Below is a small trained network, with its code and all its weights. Each question gives an input and a class and asks what happens when units are switched off, that is, made to give their printed mean instead of their output.

import numpy as np


def w(rows, s, z=0):
    codes = np.array(rows[::2]) - 128.0
    scale = np.full(codes.shape[1], s)
    scale[-1] = z or s
    return codes * scale


def f(y):
    return y / 2 * (1 + np.tanh(0.7978845608 * (y + 0.044715 * y**3)))


def log_softmax(a):
    a = a - a.max(-1, keepdims=True)
    return a - np.log(np.exp(a).sum(-1, keepdims=True))


def net(x, mask):
    res = np.array(x, float).reshape(1, 7) / 4 @ E
    y = f(res @ A[0][:, :-1].T + A[0][:, -1])
    res = res + np.where(mask, y, B[0][:, -1]) @ B[0][:, :-1]
    return log_softmax(res[-1] @ U[:, :-1].T + U[:, -1])


A, B = {}, {}
E = w([
[183,123,229,124,73,140,166,155,16,151],'x0',
[141,147,178,194,160,10,124,87,104,124],'x1',
[124,104,112,219,240,31,142,114,232,235],'x2',
[99,10,202,201,47,83,47,204,161,102],'x3',
[81,44,157,99,167,16,254,153,125,230],'x4',
[60,34,24,209,126,109,231,175,82,44],'x5',
[45,95,168,85,92,196,145,192,66,133],'x6',
],0.0054)
A[0] = w([
[173,106,226,113,43,88,42,105,106,96,190],'N0',
[149,128,84,184,226,61,101,108,162,125,188],'N1',
[157,175,122,106,243,69,117,73,205,205,245],'N2',
[153,139,75,190,225,47,108,83,184,127,154],'N3',
[119,191,121,100,189,125,138,90,204,231,245],'N4',
[162,121,151,99,142,66,216,108,72,167,205],'N5',
[116,131,161,100,144,119,201,144,88,194,156],'N6',
[64,18,152,149,87,75,201,199,87,170,243],'N7',
[46,65,106,128,101,134,103,182,154,124,179],'N8',
[148,144,209,91,123,154,57,120,128,181,184],'N9',
[60,68,120,197,61,109,113,233,164,110,149],'N10',
[132,165,21,92,131,200,130,107,77,51,197],'N11',
[118,190,85,94,70,217,98,68,121,86,250],'N12',
[65,29,111,170,130,111,104,228,157,83,182],'N13',
[121,141,91,164,236,20,169,111,179,179,245],'N14',
[128,188,116,50,102,204,161,94,127,143,225],'N15',
[80,48,170,152,112,80,216,203,115,90,251],'N16',
[65,2,145,147,119,81,193,166,66,147,226],'N17',
[178,162,188,128,37,204,42,114,113,62,213],'N18',
[177,125,190,66,157,110,218,147,124,175,159],'N19',
[134,195,77,130,101,211,119,99,117,51,245],'N20',
[182,188,178,119,60,171,28,109,105,104,218],'N21',
[156,130,76,214,230,44,130,63,172,157,164],'N22',
],0.0061,0.0027)
B[0] = w([
[148,162,173,238,90,79,79,154,103,137,192],'N0',
[183,145,171,144,86,107,195,54,204,92,208],'N1',
[148,144,193,86,200,164,108,73,205,166,249],'N2',
[182,194,163,159,106,101,207,45,223,80,219],'N3',
[171,88,186,68,212,202,86,98,181,162,220],'N4',
[102,198,109,143,141,70,151,92,72,215,190],'N5',
[93,158,146,128,136,133,136,134,74,182,169],'N6',
[21,94,92,221,93,163,139,116,69,163,235],'N7',
[112,61,129,105,92,168,97,126,156,83,174],'N8',
[154,114,158,117,136,124,51,149,116,154,181],'N9',
[107,74,117,176,66,172,91,97,143,59,200],'N10',
[133,108,22,43,190,112,238,166,146,28,196],'N11',
[180,109,93,93,181,118,156,241,121,64,211],'N12',
[103,47,116,150,42,183,89,85,143,51,207],'N13',
[108,146,178,186,131,148,148,50,155,154,255],'N14',
[133,110,94,63,222,150,142,195,88,124,193],'N15',
[33,114,68,196,64,180,146,138,85,157,220],'N16',
[54,118,97,218,62,173,141,128,78,162,227],'N17',
[208,185,148,167,89,51,101,255,124,42,219],'N18',
[96,173,125,102,168,119,131,147,59,207,178],'N19',
[170,139,101,67,150,106,179,196,128,15,203],'N20',
[213,170,157,127,107,72,93,205,150,91,212],'N21',
[172,183,166,191,119,106,208,2,234,136,236],'N22',
],0.0063,0.0087)
U = w([
[159,168,149,148,156,100,161,7,218,136,2],'0',
[74,13,85,158,73,197,91,109,117,111,196],'1',
[180,165,166,155,105,41,2,195,118,98,214],'2',
[77,156,92,147,139,112,166,122,27,236,48],'3',
[152,123,17,45,186,132,197,183,122,57,174],'4',
[139,118,149,42,233,201,37,127,142,218,171],'5',
],0.0077,0.00046)

Each question gives the input, the list of numbers given to net, and the class t.
The units are the neurons (one row each of A and B). Each row of codes is followed by its name. A weight is (code - 128) times the scale printed after its matrix; where a second scale follows, it is the last column's (A, B and U).
mask holds one flag per neuron, in row order. A switched-off neuron (its flag False) gives its mean, the last column of its row in B, instead of its output. The means were averaged over made-up inputs and are rounded, as every weight is.
A unit's drop is (log p(t) with every unit on - log p(t) with that unit switched off) / (log p(t) with every unit on - log p(t) with every unit switched off).
The circuit of an input: a set's keep is (log p(t) with only the set's units on - log p(t) with every unit switched off) / (log p(t) with every unit on - log p(t) with every unit switched off). Starting from the 12 units with the biggest drops (on a tie, the unit counted first), units are removed one at a time, each time the one whose removal leaves the highest keep (on an exact tie, the one counted first), for as long as the keep stays at least 0.8.
units of the circuit, in order: the units of the circuit, biggest drop first
unit that matters most: the unit with the biggest drop
top k neurons: the k neurons with the biggest drops, biggest first
drop when u is switched off: that unit's drop, to one decimal
input [3,0,-2,-6,-1,-6,3], class 4: units of the circuit, in order => (N15; N12)
input [-7,-7,4,2,-5,-7,3], class 5: unit that matters most => N4
input [1,4,-5,-1,-2,1,-3], class 4: units of the circuit, in order => (N11; N14)
input [1,-1,1,8,-1,-3,-8], class 2: units of the circuit, in order => (N0; N14)
input [5,-2,3,-7,-4,-5,3], class 5: top 2 neurons => (N4; N9)
input [3,4,5,5,8,6,-2], class 1: top 2 neurons => (N13; N10)
input [4,-7,-6,8,-8,6,-8], class 2: top 2 neurons => (N18; N0)
input [4,-3,7,8,-2,6,-8], class 1: top 4 neurons => (N13; N10; N16; N7)
input [-3,-5,-5,-8,5,-4,-6], class 4: top 3 neurons => (N11; N12; N20)
input [-2,-6,4,2,-5,-6,-1], class 2: top 2 neurons => (N18; N21)
input [5,-4,8,-7,2,-1,5], class 5: top 2 neurons => (N4; N2)
input [1,3,-6,1,-1,1,8], class 2: drop when N21 is switched off => 0.3
input [6,-7,6,8,-8,3,-5], class 2: drop when N18 is switched off => 0.3
input [4,5,8,4,8,7,1], class 1: unit that matters most => N13
input [5,3,4,5,4,3,-4], class 1: drop when N13 is switched off => 0.3
